Here is a tiny trained network, its code and every weight. The questions are about switching its units off for an input and a class, where a switched-off unit gives its printed mean instead of its output.

import numpy as np


def w(rows, s, z=0):
    codes = np.array(rows[::2]) - 128.0
    scale = np.full(codes.shape[1], s)
    scale[-1] = z or s
    return codes * scale


def f(y):
    return np.maximum(y, 0)


def log_softmax(a):
    a = a - a.max(-1, keepdims=True)
    return a - np.log(np.exp(a).sum(-1, keepdims=True))


def net(x, mask):
    res = np.array(x, float).reshape(1, 6) / 4 @ E
    y = f(res @ A[0][:, :-1].T + A[0][:, -1])
    res = res + np.where(mask, y, B[0][:, -1]) @ B[0][:, :-1]
    return log_softmax(res[-1] @ U[:, :-1].T + U[:, -1])


A, B = {}, {}
E = w([
[126,133,124,139,168,122,78],'x0',
[127,130,128,129,120,130,134],'x1',
[108,136,157,118,144,114,111],'x2',
[83,81,115,244,158,72,160],'x3',
[209,116,193,172,108,59,56],'x4',
[117,111,181,184,146,251,153],'x5',
],0.014)
A[0] = w([
[142,195,138,74,131,174,117,17],'neuron 0',
[20,167,60,108,149,180,161,3],'neuron 1',
[125,214,91,99,152,84,187,114],'neuron 2',
[31,65,138,202,123,88,151,48],'neuron 3',
[172,190,153,51,85,176,77,65],'neuron 4',
[127,185,204,201,168,255,176,12],'neuron 5',
[245,113,218,152,98,87,113,113],'neuron 6',
],0.0093,0.0019)
B[0] = w([
[143,107,156,133,39,143,133,191],'neuron 0',
[168,72,122,75,124,218,99,228],'neuron 1',
[81,150,56,125,237,156,113,177],'neuron 2',
[168,84,129,197,81,138,112,214],'neuron 3',
[166,105,94,213,39,91,120,229],'neuron 4',
[103,186,62,121,162,69,171,252],'neuron 5',
[159,120,148,9,208,142,150,227],'neuron 6',
],0.011,0.014)
U = w([
[167,93,127,67,240,254,90,67],'0',
[150,85,108,238,61,158,48,39],'1',
[84,250,13,109,204,95,122,253],'2',
],0.0087,0.004)

Each question gives the input, the list of numbers given to net, and the class t.
The units are the neurons (one row each of A and B). Each row of codes is followed by its name. A weight is (code - 128) times the scale printed after its matrix; where a second scale follows, it is the last column's (A, B and U).
mask holds one flag per neuron, in row order. A switched-off neuron (its flag False) gives its mean, the last column of its row in B, instead of its output. The means were averaged over made-up inputs and are rounded, as every weight is.
A unit's drop is (log p(t) with every unit on - log p(t) with that unit switched off) / (log p(t) with every unit on - log p(t) with every unit switched off).
The circuit of an input: a set's keep is (log p(t) with only the set's units on - log p(t) with every unit switched off) / (log p(t) with every unit on - log p(t) with every unit switched off). Starting from all 7 units, units are removed one at a time, each time the one whose removal leaves the highest keep (on an exact tie, the one counted first), for as long as the keep stays at least 0.8.
circuit, biggest first: the units of the circuit, biggest drop first
k most important neurons: the k neurons with the biggest drops, biggest first
drop of u: that unit's drop, to one decimal
input [1,4,1,-8,-4,-4], class 1: circuit, biggest first	[neuron 4]
input [-7,2,7,0,-3,-2], class 0: 2 most important neurons	[neuron 5; neuron 4]
input [-2,0,-2,-6,1,-5], class 1: 2 most important neurons	[neuron 4; neuron 5]
input [1,7,-2,-7,-6,5], class 1: 2 most important neurons	[neuron 4; neuron 6]
input [-3,-6,-8,3,5,1], class 0: 3 most important neurons	[neuron 6; neuron 4; neuron 5]
input [6,3,-8,-3,-7,8], class 2: 2 most important neurons	[neuron 5; neuron 6]
input [-8,2,-2,5,-5,-5], class 0: circuit, biggest first	[neuron 5; neuron 1]
input [-2,5,-5,-3,-2,2], class 1: 3 most important neurons	[neuron 6; neuron 2; neuron 0]
input [5,-5,6,4,6,-3], class 0: 3 most important neurons	[neuron 6; neuron 5; neuron 4]
input [-5,-3,-1,-6,5,5], class 1: 2 most important neurons	[neuron 4; neuron 1]
input [0,2,-5,4,4,5], class 2: 3 most important neurons	[neuron 5; neuron 1; neuron 4]
input [-1,1,-2,-1,-5,-5], class 0: 3 most important neurons	[neuron 5; neuron 1; neuron 4]
input [-8,4,-8,-6,3,6], class 1: 2 most important neurons	[neuron 4; neuron 0]
input [1,8,-4,4,-8,-7], class 0: circuit, biggest first	[neuron 1]
input [8,-4,4,-7,4,7], class 1: 3 most important neurons	[neuron 4; neuron 0; neuron 2]
input [-6,-8,8,-7,0,7], class 1: drop of neuron 2	0.1
input [6,6,5,2,0,1], class 1: drop of neuron 6	2.6
input [-6,-7,-2,1,6,7], class 2: drop of neuron 1	0.4
